Below is a small trained network, with its code and all its weights. Each question gives an input and a class and asks what happens when units are switched off, that is, made to give their printed mean instead of their output.

import numpy as np


def w(rows, s, z=0):
    codes = np.array(rows[::2]) - 128.0
    scale = np.full(codes.shape[1], s)
    scale[-1] = z or s
    return codes * scale


def norm(h):
    return h / np.sqrt((h * h).mean(-1, keepdims=True) + 1e-5)


def f(y):
    return np.maximum(y, 0)


def log_softmax(a):
    a = a - a.max(-1, keepdims=True)
    return a - np.log(np.exp(a).sum(-1, keepdims=True))


def net(x, mask):
    res = np.array(x, float).reshape(1, 7) / 4 @ E
    u = 0
    for l in range(3):
        y = f(norm(res) @ A[l][:, :-1].T + A[l][:, -1])
        res = res + np.where(mask[u : u + 3], y, B[l][:, -1]) @ B[l][:, :-1]
        u += 3
    return log_softmax(norm(res)[-1] @ U[:, :-1].T + U[:, -1])


A, B = {}, {}
E = w([
[107,162,91,118,158,187,116,105,107,99,39],'x0',
[170,141,194,101,123,230,129,202,125,135,153],'x1',
[94,176,125,106,214,176,174,46,97,233,154],'x2',
[102,165,55,112,101,145,165,78,202,115,212],'x3',
[85,106,218,2,53,171,167,198,125,142,122],'x4',
[136,58,59,66,137,147,176,206,47,111,181],'x5',
[177,111,107,167,62,129,51,153,136,179,193],'x6',
],0.0037)
A[0] = w([
[93,150,250,116,115,139,100,139,165,125,2,57],'0.n0',
[122,76,71,135,129,78,133,167,108,73,114,82],'0.n1',
[118,104,139,57,143,168,146,173,45,138,35,2],'0.n2',
],0.0049,0.0039)
B[0] = w([
[128,105,3,89,99,48,182,211,61,32,188,253],'0.n0',
[143,92,111,25,69,139,147,131,85,95,134,188],'0.n1',
[133,150,132,204,74,85,68,65,241,163,83,201],'0.n2',
],0.0053,0.0032)
A[1] = w([
[144,170,159,198,168,138,75,109,162,167,135,7],'1.n0',
[126,176,110,207,162,96,102,41,169,169,109,129],'1.n1',
[58,159,112,38,103,177,205,82,168,235,254,125],'1.n2',
],0.0042,0.0018)
B[1] = w([
[141,77,146,89,180,127,172,114,101,169,96,164],'1.n0',
[135,164,192,97,148,163,104,128,154,194,86,217],'1.n1',
[170,149,112,28,106,112,255,157,58,59,178,254],'1.n2',
],0.0056,0.004)
A[2] = w([
[40,164,81,124,231,82,191,4,122,116,92,182],'2.n0',
[167,71,60,149,87,65,106,107,139,100,123,251],'2.n1',
[142,3,216,126,108,123,93,207,53,179,102,138],'2.n2',
],0.0044,0.00021)
B[2] = w([
[163,124,222,203,154,194,11,103,233,253,88,253],'2.n0',
[6,100,151,218,122,151,124,205,68,95,116,229],'2.n1',
[198,226,121,65,211,180,195,30,203,169,134,236],'2.n2',
],0.0049,0.0037)
U = w([
[159,181,176,142,182,157,97,57,193,254,108,121],'0',
[81,85,96,198,95,107,49,152,134,104,102,4],'1',
[130,126,102,23,116,120,229,167,79,69,179,221],'2',
],0.0074,0.0018)

Each question gives the input, the list of numbers given to net, and the class t.
The units are the neurons (one row each of A and B). Each row of codes is followed by its name. A weight is (code - 128) times the scale printed after its matrix; where a second scale follows, it is the last column's (A, B and U).
mask holds one flag per neuron, layer by layer. A switched-off neuron (its flag False) gives its mean, the last column of its row in B, instead of its output. The means were averaged over made-up inputs and are rounded, as every weight is.
A unit's drop is (log p(t) with every unit on - log p(t) with that unit switched off) / (log p(t) with every unit on - log p(t) with every unit switched off).
The circuit of an input: a set's keep is (log p(t) with only the set's units on - log p(t) with every unit switched off) / (log p(t) with every unit on - log p(t) with every unit switched off). Starting from all 9 units, units are removed one at a time, each time the one whose removal leaves the highest keep (on an exact tie, the one counted first), for as long as the keep stays at least 0.8.
units of the circuit, in order: the units of the circuit, biggest drop first
unit that matters most: the unit with the biggest drop
top k neurons: the k neurons with the biggest drops, biggest first
k most important neurons of layer l: the k neurons of layer l with the biggest drops, biggest first
input [7,4,-8,-2,3,3,-1], class 1: top 2 neurons : (0.n2 1.n2)
input [4,-8,-1,6,-1,0,-1], class 0: unit that matters most : 2.n0
input [3,-3,-2,-7,6,-7,-4], class 2: top 2 neurons : (0.n0 2.n0)
input [8,8,-2,-2,-5,6,-1], class 0: top 2 neurons : (0.n0 1.n2)
input [-5,-7,0,1,-7,3,-5], class 0: top 2 neurons : (2.n0 0.n0)
input [3,2,-8,-3,-3,-7,-6], class 2: top 3 neurons : (0.n0 2.n0 0.n2)
input [-4,-5,8,-5,7,-7,-6], class 2: top 2 neurons : (0.n0 1.n2)
input [-2,5,7,7,-1,-7,8], class 2: top 2 neurons : (1.n2 2.n0)
input [5,0,4,-5,8,2,5], class 0: top 4 neurons : (0.n2 2.n2 1.n2 0.n1)
input [0,3,2,5,-4,1,3], class 2: top 4 neurons : (1.n2 0.n2 2.n0 2.n2)
input [3,-8,-3,2,-5,1,-3], class 0: top 3 neurons : (2.n0 0.n0 1.n1)
input [2,8,-3,-6,0,-5,-5], class 2: top 2 neurons : (0.n0 2.n0)
input [7,8,-1,-4,5,8,3], class 0: 2 most important neurons of layer 0 : (0.n2 0.n0)
input [1,7,4,2,1,-2,7], class 2: units of the circuit, in order : (1.n2)
